Below are the code and all the weights of a small trained network. Each question names an input and a class and asks about switching units off, where a switched-off unit gives its printed mean instead of its output.

import numpy as np


def w(rows, s, z=0):
    codes = np.array(rows[::2]) - 128.0
    scale = np.full(codes.shape[1], s)
    scale[-1] = z or s
    return codes * scale


def f(y):
    return y / 2 * (1 + np.tanh(0.7978845608 * (y + 0.044715 * y**3)))


def log_softmax(a):
    a = a - a.max(-1, keepdims=True)
    return a - np.log(np.exp(a).sum(-1, keepdims=True))


def net(x, mask):
    res = np.array(x, float).reshape(1, 5) / 4 @ E
    y = f(res @ A[0][:, :-1].T + A[0][:, -1])
    res = res + np.where(mask, y, B[0][:, -1]) @ B[0][:, :-1]
    return log_softmax(res[-1] @ U[:, :-1].T + U[:, -1])


A, B = {}, {}
E = w([
[123,70,51,81,254,58,143],'x0',
[63,185,173,64,138,107,148],'x1',
[146,203,120,202,122,187,204],'x2',
[122,93,144,125,162,97,62],'x3',
[44,64,147,200,78,237,192],'x4',
],0.0087)
A[0] = w([
[123,108,142,131,96,202,127,12],'neuron 1',
[96,187,50,146,143,48,103,12],'neuron 2',
[130,68,33,78,164,66,121,226],'neuron 3',
[31,153,182,185,107,190,158,254],'neuron 4',
[95,178,153,100,70,97,69,244],'neuron 5',
[61,194,212,197,13,174,134,215],'neuron 6',
[130,124,156,223,57,167,212,255],'neuron 7',
[182,192,174,150,87,91,56,200],'neuron 8',
[129,148,119,141,112,192,119,10],'neuron 9',
[133,63,196,134,49,222,132,97],'neuron 10',
[164,92,73,214,158,208,130,250],'neuron 11',
[220,198,121,106,69,101,100,214],'neuron 12',
[177,113,75,124,123,159,196,223],'neuron 13',
[141,113,54,92,119,22,119,38],'neuron 14',
[90,190,95,73,160,143,200,224],'neuron 15',
[3,2,108,172,95,154,132,255],'neuron 16',
[205,166,54,72,191,52,151,119],'neuron 17',
],0.0097,0.0035)
B[0] = w([
[185,112,155,106,65,131,95,154],'neuron 1',
[136,179,128,131,130,132,203,151],'neuron 2',
[148,161,75,77,147,68,160,215],'neuron 3',
[123,169,102,65,118,73,12,222],'neuron 4',
[170,85,30,49,134,97,94,177],'neuron 5',
[156,114,57,14,76,129,18,251],'neuron 6',
[172,157,95,60,150,72,69,236],'neuron 7',
[70,72,34,227,130,96,144,188],'neuron 8',
[95,61,214,110,205,147,68,143],'neuron 9',
[248,155,132,61,85,92,104,201],'neuron 10',
[198,162,83,79,85,49,101,203],'neuron 11',
[61,88,93,204,198,2,92,193],'neuron 12',
[161,128,100,111,154,76,107,170],'neuron 13',
[169,194,106,82,219,127,207,177],'neuron 14',
[138,123,43,113,142,97,82,174],'neuron 15',
[168,99,64,84,108,80,13,231],'neuron 16',
[197,206,63,101,168,141,136,209],'neuron 17',
],0.0067,0.014)
U = w([
[110,104,30,89,176,65,97,252],'0',
[166,91,139,52,112,183,51,118],'1',
[87,139,212,213,70,161,198,1],'2',
[117,92,178,163,137,183,192,1],'3',
[80,139,200,183,110,138,166,1],'4',
[79,102,149,117,169,200,143,1],'5',
[192,206,104,92,254,125,139,30],'6',
],0.0091,0.0035)

Each question gives the input, the list of numbers given to net, and the class t.
The units are the neurons (one row each of A and B). Each row of codes is followed by its name. A weight is (code - 128) times the scale printed after its matrix; where a second scale follows, it is the last column's (A, B and U).
mask holds one flag per neuron, in row order. A switched-off neuron (its flag False) gives its mean, the last column of its row in B, instead of its output. The means were averaged over made-up inputs and are rounded, as every weight is.
A unit's drop is (log p(t) with every unit on - log p(t) with that unit switched off) / (log p(t) with every unit on - log p(t) with every unit switched off).
top k neurons: the k neurons with the biggest drops, biggest first
drop when u is switched off: that unit's drop, to one decimal
input [4,4,8,-1,-6], class 6: top neuron => neuron 17
input [2,-5,1,-8,-1], class 6: top 3 neurons => neuron 6; neuron 16; neuron 8
input [0,-1,-2,8,5], class 1: top 2 neurons => neuron 12; neuron 8
input [3,-7,-2,5,-8], class 6: top 2 neurons => neuron 14; neuron 17
input [2,1,-7,5,-8], class 6: top 2 neurons => neuron 14; neuron 17
input [1,3,6,8,-7], class 6: top 3 neurons => neuron 17; neuron 6; neuron 16
input [2,3,4,-8,-4], class 6: drop when neuron 4 is switched off => 0.1
input [5,-7,3,4,-4], class 6: drop when neuron 8 is switched off => 0.0
input [2,1,8,8,-8], class 6: drop when neuron 17 is switched off => 0.2
input [-5,-2,-4,3,3], class 1: drop when neuron 13 is switched off => 0.0
